Here is a tiny trained network, its code and every weight. The questions are about switching its units off for an input and a class, where a switched-off unit gives its printed mean instead of its output.

import numpy as np


def w(rows, s, z=0):
    codes = np.array(rows[::2]) - 128.0
    scale = np.full(codes.shape[1], s)
    scale[-1] = z or s
    return codes * scale


def norm(h):
    return h / np.sqrt((h * h).mean(-1, keepdims=True) + 1e-5)


def f(y):
    return y / 2 * (1 + np.tanh(0.7978845608 * (y + 0.044715 * y**3)))


def log_softmax(a):
    a = a - a.max(-1, keepdims=True)
    return a - np.log(np.exp(a).sum(-1, keepdims=True))


def net(x, mask):
    res = np.array(x, float).reshape(1, 8) / 4 @ E
    u = 0
    for l in range(4):
        y = f(norm(res) @ A[l][:, :-1].T + A[l][:, -1])
        res = res + np.where(mask[u : u + 8], y, B[l][:, -1]) @ B[l][:, :-1]
        u += 8
    return log_softmax(norm(res)[-1] @ U[:, :-1].T + U[:, -1])


A, B = {}, {}
E = w([
[142,153,108,156,94,124,183,138],'x0',
[141,144,72,88,179,148,66,103],'x1',
[158,190,106,123,85,53,158,81],'x2',
[249,99,105,209,100,129,123,147],'x3',
[137,77,149,156,121,125,76,143],'x4',
[167,149,134,124,53,154,73,164],'x5',
[105,109,55,128,73,139,122,117],'x6',
[138,139,171,165,76,162,173,163],'x7',
],0.013)
A[0] = w([
[129,97,159,185,165,144,135,167,73],'0.n0',
[173,159,125,114,131,123,121,128,36],'0.n1',
[183,99,140,140,119,142,91,125,60],'0.n2',
[113,122,211,109,145,112,148,132,19],'0.n3',
[96,59,105,126,122,165,83,149,3],'0.n4',
[250,112,113,153,122,115,61,133,107],'0.n5',
[99,163,111,58,128,123,104,123,124],'0.n6',
[147,93,123,184,162,121,125,111,46],'0.n7',
],0.012,0.0054)
B[0] = w([
[94,42,141,98,119,111,105,218,173],'0.n0',
[207,129,205,163,143,68,130,116,127],'0.n1',
[151,159,136,116,117,156,61,149,160],'0.n2',
[171,152,195,186,191,157,158,212,151],'0.n3',
[163,225,174,150,157,102,130,1,157],'0.n4',
[225,180,98,193,130,110,85,145,254],'0.n5',
[76,142,80,95,143,122,70,198,193],'0.n6',
[157,156,81,20,133,145,99,132,144],'0.n7',
],0.0095,0.0072)
A[1] = w([
[76,130,110,52,113,136,97,82,75],'1.n0',
[117,87,89,120,247,77,125,91,127],'1.n1',
[155,191,126,176,131,66,207,114,17],'1.n2',
[211,151,45,103,172,171,155,84,3],'1.n3',
[201,104,93,105,125,145,42,141,84],'1.n4',
[143,118,103,172,59,50,218,138,133],'1.n5',
[128,39,122,149,69,118,128,139,76],'1.n6',
[131,156,48,152,126,132,94,69,101],'1.n7',
],0.012,0.004)
B[1] = w([
[70,172,76,84,156,131,111,121,205],'1.n0',
[11,115,69,82,174,40,118,35,233],'1.n1',
[133,142,148,107,71,66,197,61,177],'1.n2',
[181,80,194,161,23,94,178,128,179],'1.n3',
[158,128,53,162,164,88,95,142,255],'1.n4',
[139,77,149,13,70,148,165,132,220],'1.n5',
[112,95,114,94,154,184,66,142,152],'1.n6',
[110,36,162,89,127,151,150,171,201],'1.n7',
],0.011,0.0068)
A[2] = w([
[94,85,99,117,177,211,204,91,145],'2.n0',
[154,208,144,129,1,169,145,179,69],'2.n1',
[134,83,4,107,71,166,139,110,2],'2.n2',
[98,170,124,191,120,121,157,213,106],'2.n3',
[186,171,156,103,156,57,191,139,134],'2.n4',
[117,187,96,222,218,189,106,87,79],'2.n5',
[184,27,107,192,137,114,118,178,121],'2.n6',
[25,150,142,132,94,162,147,62,92],'2.n7',
],0.0086,0.0041)
B[2] = w([
[198,62,20,146,123,73,74,181,192],'2.n0',
[81,44,78,131,254,82,133,111,225],'2.n1',
[141,154,189,136,198,163,136,215,160],'2.n2',
[149,150,111,47,164,167,115,102,143],'2.n3',
[160,244,74,173,138,149,134,59,187],'2.n4',
[105,98,83,109,70,121,137,222,144],'2.n5',
[162,198,66,54,145,117,82,139,255],'2.n6',
[155,169,82,176,129,156,26,119,205],'2.n7',
],0.0082,0.0048)
A[3] = w([
[104,136,203,158,81,103,129,132,106],'3.n0',
[58,110,174,125,104,121,161,91,96],'3.n1',
[162,121,116,244,87,165,80,124,81],'3.n2',
[162,107,158,108,72,125,155,35,2],'3.n3',
[122,66,165,90,138,127,82,70,82],'3.n4',
[113,66,118,119,214,84,122,81,70],'3.n5',
[81,173,166,129,117,184,48,124,73],'3.n6',
[93,235,128,148,124,122,110,142,83],'3.n7',
],0.011,0.0059)
B[3] = w([
[203,107,41,84,143,193,155,104,128],'3.n0',
[201,108,107,168,116,122,38,150,165],'3.n1',
[184,146,55,225,138,156,24,70,223],'3.n2',
[129,152,173,189,73,2,154,124,156],'3.n3',
[87,172,131,197,98,146,208,167,157],'3.n4',
[41,192,165,175,96,61,88,113,255],'3.n5',
[99,41,54,110,9,82,133,75,186],'3.n6',
[178,142,58,48,187,152,139,112,166],'3.n7',
],0.0082,0.004)
U = w([
[107,98,139,212,60,181,91,76,30],'0',
[57,98,237,188,213,110,112,158,79],'1',
[173,120,136,128,38,54,210,75,145],'2',
[154,203,167,120,211,175,209,117,80],'3',
[238,145,82,186,132,116,26,151,192],'4',
[98,95,100,189,147,158,139,96,1],'5',
[4,150,70,69,154,91,84,71,196],'6',
[113,39,147,91,94,199,130,217,169],'7',
],0.017,0.0079)

Each question gives the input, the list of numbers given to net, and the class t.
The units are the neurons (one row each of A and B). Each row of codes is followed by its name. A weight is (code - 128) times the scale printed after its matrix; where a second scale follows, it is the last column's (A, B and U).
mask holds one flag per neuron, layer by layer. A switched-off neuron (its flag False) gives its mean, the last column of its row in B, instead of its output. The means were averaged over made-up inputs and are rounded, as every weight is.
A unit's drop is (log p(t) with every unit on - log p(t) with that unit switched off) / (log p(t) with every unit on - log p(t) with every unit switched off).
The circuit of an input: a set's keep is (log p(t) with only the set's units on - log p(t) with every unit switched off) / (log p(t) with every unit on - log p(t) with every unit switched off). Starting from the 12 units with the biggest drops (on a tie, the unit counted first), units are removed one at a time, each time the one whose removal leaves the highest keep (on an exact tie, the one counted first), for as long as the keep stays at least 0.8.
circuit, biggest first: the units of the circuit, biggest drop first
most important unit: the unit with the biggest drop
k most important neurons: the k neurons with the biggest drops, biggest first
k most important neurons of layer l: the k neurons of layer l with the biggest drops, biggest first
drop of u: that unit's drop, to one decimal
input [7,-4,-5,4,-7,-7,-3,4], class 7: most important unit => 0.n0
input [5,1,0,-7,4,-1,-2,5], class 3: circuit, biggest first => (0.n3; 1.n1)
input [0,2,-6,1,8,-6,1,5], class 6: circuit, biggest first => (0.n4; 1.n1)
input [5,-1,-1,7,4,-4,8,5], class 7: circuit, biggest first => (1.n5; 1.n6)
input [2,-8,2,5,7,-7,-2,3], class 7: 2 most important neurons => (0.n0; 1.n6)
input [5,-6,-1,0,2,5,0,-7], class 7: circuit, biggest first => (1.n5; 0.n6; 1.n6)
input [7,6,4,-2,8,-5,-1,4], class 2: 2 most important neurons => (0.n6; 0.n0)
input [6,3,8,-3,5,2,-3,-3], class 2: 2 most important neurons of layer 0 => (0.n1; 0.n0)
input [7,-8,-1,8,4,-3,2,2], class 7: 2 most important neurons => (1.n5; 1.n6)
input [-2,-7,-4,-7,-3,-8,-7,8], class 3: 2 most important neurons => (0.n3; 1.n1)
input [-6,-6,0,-3,1,6,-7,-6], class 7: 2 most important neurons of layer 0 => (0.n3; 0.n5)
input [-4,-2,2,-1,-7,-6,-7,2], class 3: 2 most important neurons => (0.n3; 2.n4)
input [2,-4,-3,3,-8,0,2,0], class 2: 2 most important neurons of layer 0 => (0.n6; 0.n0)
input [-3,4,4,-3,8,-7,-3,7], class 1: most important neuron of layer 2 => (2.n6)
input [4,3,-6,7,-7,-2,8,4], class 7: 3 most important neurons => (1.n5; 1.n7; 2.n7)
input [6,-6,-4,7,-6,4,4,6], class 7: 2 most important neurons of layer 1 => (1.n5; 1.n6)
input [-7,-4,-8,7,3,-6,0,-5], class 6: 3 most important neurons => (1.n1; 0.n4; 3.n5)
input [5,-2,7,0,-8,-7,-8,-8], class 2: 2 most important neurons of layer 2 => (2.n1; 2.n6)
input [-3,3,-5,-4,-4,-7,-8,8], class 1: drop of 0.n3 => 0.3
input [1,-1,-6,-8,-1,-3,-8,0], class 1: circuit, biggest first => (0.n3)
input [-6,-2,7,1,2,-2,-6,2], class 2: drop of 1.n2 => 0.9
